Below are the code and all the weights of a small trained network. Each question names an input and a class and asks about switching units off, where a switched-off unit gives its printed mean instead of its output.

import numpy as np


def w(rows, s, z=0):
    codes = np.array(rows[::2]) - 128.0
    scale = np.full(codes.shape[1], s)
    scale[-1] = z or s
    return codes * scale


def f(y):
    return y / 2 * (1 + np.tanh(0.7978845608 * (y + 0.044715 * y**3)))


def log_softmax(a):
    a = a - a.max(-1, keepdims=True)
    return a - np.log(np.exp(a).sum(-1, keepdims=True))


def net(x, mask):
    res = np.array(x, float).reshape(1, 7) / 4 @ E
    y = f(res @ A[0][:, :-1].T + A[0][:, -1])
    res = res + np.where(mask, y, B[0][:, -1]) @ B[0][:, :-1]
    return log_softmax(res[-1] @ U[:, :-1].T + U[:, -1])


A, B = {}, {}
E = w([
[125,128,128,129],'x0',
[236,213,140,192],'x1',
[194,157,76,1],'x2',
[116,139,110,130],'x3',
[97,169,59,141],'x4',
[54,209,251,61],'x5',
[136,108,160,121],'x6',
],0.006)
A[0] = w([
[131,95,111,165,53],'n1',
[82,141,147,217,69],'n2',
[119,81,180,189,85],'n3',
[76,130,90,122,173],'n4',
[149,98,60,174,67],'n5',
[113,46,143,88,66],'n6',
[139,127,82,34,190],'n7',
[158,103,83,161,78],'n8',
[62,222,169,118,109],'n9',
[140,154,151,121,3],'n10',
[215,162,164,171,81],'n11',
[156,109,99,54,13],'n12',
[167,146,138,139,1],'n13',
[3,123,117,213,90],'n14',
[196,153,154,172,30],'n15',
[138,79,92,131,43],'n16',
[62,62,122,112,63],'n17',
[187,197,145,168,75],'n18',
],0.013,0.0051)
B[0] = w([
[138,142,128,66,136],'n1',
[183,160,109,72,189],'n2',
[186,215,87,96,183],'n3',
[102,141,149,180,177],'n4',
[131,71,162,58,199],'n5',
[68,153,147,124,163],'n6',
[168,180,173,171,253],'n7',
[137,76,158,61,175],'n8',
[173,2,83,55,253],'n9',
[104,143,121,44,113],'n10',
[50,124,136,134,208],'n11',
[128,236,106,83,155],'n12',
[76,173,109,30,115],'n13',
[171,197,159,127,226],'n14',
[89,179,119,115,164],'n15',
[107,110,74,98,142],'n16',
[78,157,112,134,175],'n17',
[56,141,86,162,195],'n18',
],0.0094,0.0056)
U = w([
[141,153,138,137,231],'0',
[146,151,133,140,221],'1',
[193,225,130,91,2],'2',
[128,82,101,33,31],'3',
[5,180,110,133,59],'4',
[156,133,150,161,177],'5',
],0.013,0.0096)

Each question gives the input, the list of numbers given to net, and the class t.
The units are the neurons (one row each of A and B). Each row of codes is followed by its name. A weight is (code - 128) times the scale printed after its matrix; where a second scale follows, it is the last column's (A, B and U).
mask holds one flag per neuron, in row order. A switched-off neuron (its flag False) gives its mean, the last column of its row in B, instead of its output. The means were averaged over made-up inputs and are rounded, as every weight is.
A unit's drop is (log p(t) with every unit on - log p(t) with that unit switched off) / (log p(t) with every unit on - log p(t) with every unit switched off).
The circuit of an input: a set's keep is (log p(t) with only the set's units on - log p(t) with every unit switched off) / (log p(t) with every unit on - log p(t) with every unit switched off). Starting from the 12 units with the biggest drops (on a tie, the unit counted first), units are removed one at a time, each time the one whose removal leaves the highest keep (on an exact tie, the one counted first), for as long as the keep stays at least 0.8.
circuit, biggest first: the units of the circuit, biggest drop first
most important unit: the unit with the biggest drop
k most important neurons: the k neurons with the biggest drops, biggest first
drop when u is switched off: that unit's drop, to one decimal
input [-3,8,-7,3,-2,4,-2], class 4: 4 most important neurons : n18, n11, n15, n7
input [-2,4,-7,-1,2,-5,-4], class 2: most important unit : n2
input [-1,5,-2,-2,2,5,8], class 3: circuit, biggest first : n9, n7
input [3,-6,-6,5,-4,3,-7], class 2: circuit, biggest first : n14, n3
input [-4,-8,6,-6,-4,-3,-7], class 4: 3 most important neurons : n6, n17, n9
input [-4,6,2,-5,-1,-8,-4], class 3: circuit, biggest first : n5, n8
input [1,-8,1,-2,4,-5,-4], class 4: circuit, biggest first : n17, n9
input [-1,0,-7,5,-1,8,-7], class 3: 2 most important neurons : n9, n7
input [-3,8,-2,7,6,-6,-7], class 4: circuit, biggest first : n18, n11
input [-1,-7,-7,-1,-5,1,8], class 2: 2 most important neurons : n3, n14
input [3,1,-2,-4,0,-6,7], class 3: circuit, biggest first : n7, n5
input [5,7,1,-4,-6,-2,4], class 4: circuit, biggest first : n11, n18, n15
input [-5,0,8,6,1,-5,4], class 2: 3 most important neurons : n12, n7, n9
input [-8,-7,-6,7,4,-8,-6], class 3: most important unit : n5
input [-6,-7,-5,-2,-4,-2,-1], class 4: 4 most important neurons : n17, n6, n9, n7
input [-4,-8,4,-2,-3,6,4], class 4: 2 most important neurons : n6, n17
input [-5,-7,8,7,-5,4,5], class 2: 2 most important neurons : n7, n12
input [-3,6,4,5,-5,-8,-1], class 3: circuit, biggest first : n5, n8
input [-2,-3,-6,1,5,-7,7], class 3: 3 most important neurons : n5, n7, n8
input [0,-1,-7,1,0,-3,-5], class 2: most important unit : n14
input [-8,-7,8,4,2,-1,1], class 2: 2 most important neurons : n7, n12
input [1,-4,-4,0,1,8,4], class 3: 2 most important neurons : n9, n7
input [7,7,7,-3,2,-8,-3], class 3: 2 most important neurons : n5, n8
input [1,-7,8,5,-2,-3,4], class 2: drop when n10 is switched off : 0.0
